[128 = 0]

[133  94 105 119 132 137 116 140 147 166  96  83 116 137 107 157 123] : <90> > (28)
[113 107  96 127 138 133 130 160 140 153  92 112 118 147 114 141 121] : <90> > (28)
[126 102  94 132  51 150 112 131 136 150 101  75 119 134 135 158 111] : <90> > (28)
[130 122  85 130 136 131 113 129 151 145  95  91 111 144 125 150 113] : <90> > (14)
[110  96  72  99 132 134  69 138 151 129 103 115 102 130 132 136 114] : <82> > (9)
[129 114  85 132 126 130 143 155 122 166 101 123 149 134 100 152 131] : <90> > (14)
[115 123  75 129 156 129 120 161 132 143  98  80 123 143 128 151 118] : <90> > (28)
[ 87  75  68 150 122 126 149 163 128 146 104  66 129 143  99 130 131] : <91> > (32)
[ 64 101  90 154 134 133  86 140 112 108  84  62 105 120 136 156 118] : <81> > (15)
[ 89  85  86 134 143 109 118 161 135 120  99  91  94 151 125 123 112] : <81> > (15)
[ 76 147  69 110 140 124  70 126 153 109  87   4  62 141 161 145 109] : <91> > (32)
[112  63  75 133 127 135 111 152  95 191 119 136 160 122  89 141 121] : <82> > (9)
[109 120  68  94 148 119 115 156 124 151  99  81 120 134 113 152 120] : <90> > (12)
[111  93  97 119 132 127 100 136 121 140 115 112 134 125 130 129 124] : <82> > (10)
[ 55 103  73 127 157 118  82 125 151 120  85  58  78 132 147 180 114] : <81> > (19)
[ 93  63 101 135 118 124 147 152  85 140 114  93 142 130 132 118 118] : <81> > (15)
[112  64  59 119 126 156 124 161 134 139 107 160 140 122 115 159 121] : <82> > (9)
[114 106  77 134 128 128 153 168 145 153 103 101 121 155 113 136 137] : <90> > (28)
[110 157  93 136 140 127  58 128 143 133 104 104 113 113 156 134 102] : <82> > (3)
[110 119  78 131 135 128 143 156 137 154 109 132 135 137 116 132 124] : <90> > (14)
[166 100  63 140 142 116 138 163 153 157  93 117 122 143 112 134 114] : <90> > (14)
[ 78 130  61 137 141 122  77 145 138 103  74   6  83 138 131 154 105] : <91> > (32)
[122 100  73 122 132 107 109 149 149 149 103 136 130 115 125 111 112] : <82> > (10)
[101 104  83 133 120 102 124 136 152 126 105  78  96 137 123 135 114] : <91> > (32)
[104  88  71 124 128 133  87 155 157 147 112 107 122 131 116 137 122] : <82> > (3)
[109  74  64 136 123 193 173 153 110 147 116  91 143 137  97 132 130] : <91> > (13)
[ 82  82 101 125 141 127 105 151  94  27  99  74 102 137 109 128 111] : <81> > (27)

[124 142 105 135 131 105 154 118 140 120 122 136 125 112 131 127 116] : j956 > (57)
[132 153  79 116 132 142 128 138 126 109 132 128 112  93 139 132 112] : j358 > (62)
[102 121 133 126 106 126 141 120 140 117 152 127 137 106 143 130 117] : j956 > (60)
[104 160 127 134  95 137 124 145 119 133 124 137 114 111 122 118 122] : j358 > (62)
[147 128  96 124 136 151 147 119 136 128 107 130 122 129 123 162 125] : j956 > (57)
[134 154 102 125 142 154 138 129 133 145 136 117 117  79 141 109 119] : j956 > (57)
[138 177  55 110 190 142 154 138 135 126 125  98 103  56 115 131 104] : j956 > (57)
[117 126 131 138 121 130 128 126 144 153 143 118 121 103 131 126 122] : j956 > (57)
[123 141 105 118 142 116 143 123 148 137 126 159 129 118 125 130 137] : j956 > (57)
[124 169  73 142  74 125 143 138 123 103 123 135  80 115 117 108 152] : j358 > (62)
[138 129 107 130 126 144 142 130 117 133 127 113 118  96  94 134 129] : j358 > (61)
[143 120 115 120  94 128 146 132 118 122 109 134 129 147  86 121 143] : j358 > (61)
[127 121 114 149  65 110 148 126  82 116 123 138 122 197 120 126 141] : j358 > (62)
[141 128 110 127 103 131 142 130 126 116 119 122 136 136  98 119 131] : j358 > (62)
[120 152  97 122 108 144 126 141 127 122 131 124 124 106 120 122 128] : j358 > (61)
[124 140 101 120 112 107 158 144 126 132 122 126 127 107 114 129 121] : j956 > (57)
[153 163  97 105 106 139 134 143 121  85 115 126 116 131 110 129 120] : j358 > (62)
[140 139 109 133  67 124 146 135 115 115 150 133 131 137 102 139 138] : j358 > (62)
[145 154  87 120 219 184 117 136 141 144 116 109 107  89 124  92 131] : j358 > (61)
[113 118 108 112  98 132 146 123 142 152 142 136 112 117 133 133 132] : j956 > (60)
[126 169 104 133  90  89 172 149 104 117 127 131 109  98  97 122 119] : j358 > (62)
[137 122 104 131 108 136 127 142 122 112 111 120 119 132 128 109 117] : j358 > (61)
[134 109 118 102 141 142 136 121 161 140 117 121 150 132 118 152 106] : j956 > (60)
[135 128 106 131 157 156 120 124 131 144 123 121 109 103 130 132 134] : j358 > (61)
[139 126 105 114 129 145 149 122 132 121 124 113 115 108 123 134 112] : j956 > (57)
[132 128 118 123  91 125 150 126 129 124 124 135 132 150 115 134 133] : j358 > (61)
[132 108 116 115 145 134 119 116 155 141 135 118 139 118 124 127 115] : j956 > (57)
[125 132 114 122 137 155 112 134 141 129 123 127 137 117 129 127 137] : j358 > (62)
[102 143  93 109  87 132 140 129 140 124 123 136 133 138 137 121 136] : j956 > (60)
[ 94 122 174 157  98 105 141 120 172 151 163 145 121 108 154  92 156] : j956 > (57)
[147 132  91 123 149 148 129 101 142 127 124 106 111 116 111 141 119] : j358 > (61)
[125 123 105 128  90 124 136 136 119 125 133 141 130 119 129 115 142] : j358 > (62)
[144 110 134 137 126 126 125 141 127 119 130 115 144 131 113 132 131] : j358 > (62)

[143 114 137 102  82 155 143 150 131 198 164 134 166 107 166 149  82] : J614 > F
[113  83 129 107  94 151 137 142 126 180 178 129 123  89 154 126  87] : J999 > P
[126 108 128 108  77 135 137 140 103 203 181 145 136  87 150 104  63] : J726 > X
[120  97 117 105  66 147 124 133 113 178 198 135 134  75 157 100  91] : J861 > L
[117  78 119 107  96 132 142 104 120 182 164 146 141  88 138 125 101] : J999 > P
[128 118 121 117  89 126 126 138 104 216 168 132 132 101 150 117  72] : J726 > X
[120  91 122  97  54 139 155 118 109 199 201 137 121  89 127 110  98] : J861 > N
[141 101 135  98  78 159 199 126 113 202 159 121 142 109 160 105  85] : J614 > H
[ 74 103 127 120  95 126 149 124 115 162 152 166 143 103 172 123  87] : J999 > Y
[109 114 124 110  91 148 149 139 109 183 161 140 149 115 145 124 108] : J614 > J
[141 106 128 107  66 145 132 136 128 196 163 133 130  82 157 121  91] : J861 > U
[130 106 116 117  90 156 139 135  92 209 155 132 143  77 159 136 103] : J614 > J
[ 83  93 126 116  94 147 153 134 108 191 164 136 142  94 141 118  94] : J999 > Y
[138 112 131 118  88 119 135 108 112 150 165 117 125  96 151 110  98] : J726 > C
[133 114 132  98  91 167 141 129 132 190 149 114 115  85 128 113 105] : J999 > E
[117 102 126 113  71 148 141 152 126 177 173 144 149 120 146 127  59] : J614 > H
[113 106 121 101  74 163 153 120 120 187 195 153 146  85 160 132  89] : J614 > H
[129  66 135 125 103 144 156 127 109 165 142 128 118  97 148  81 104] : J999 > Y
[115  96 127 102 100 141 150 135 117 183 171 128 114  83 152 136  86] : J999 > E
[117 131 128 112  56 159 138 148 124 177 148 136 157 106 140 130  95] : J614 > F
[101 123 106 102  88 142 135 133 122 187 174 161 159 117 145 129  93] : J614 > F
[121 116 129 113  74 152 153 141 132 199 149 151 155  97 154 133  80] : J614 > J
[130 118 123  96  69 153 151 141 126 206 161 131 154  93 161 127  88] : J614 > F
[132 146 123 117  67 134 129 132 122 200 160 145 144 104 145 143  94] : J614 > J
[115 114 123 106  69 159 150 131 131 173 154 130 139 116 152 107  92] : J614 > H

[117 119 135 126 122 125 138 131 124 127 115 136 124 130 171 130 130] : j212 > j722
[116 123 149 128 125 139 128 129 127 129  99 117 137 125 128 135 114] : j143 > J997
[135 123 141 130 120 154 125 121 133 134 106 124 122 123 137 122 121] : j143 > j450
[122 114 159 126 129 161 142 131 130 127 129 123 110 116 121 150 114] : j143 > j450
[121 105 156 131 124 143 136 121 132 125 118 127 134 119 126 132 122] : j143 > j450
[129 124 141 131 116 156 122 124 140 124 109 139 128 126 125 135 113] : j143 > j450
[112 129 126 118 120 136 134 122 136 129 126 136 119 122 154 124 132] : j212 > j737
[108 107 119 124 130 138 138 126 127 129 136 133 125 124 162 127 140] : j212 > j722
[126 138 139 135 126 154 121 128 126 131  88 101 123 129 148 125 115] : j143 > J997
[125 142 122 119 129 128 125 123 118 127 133 125 122 112 156 121 129] : j212 > j737
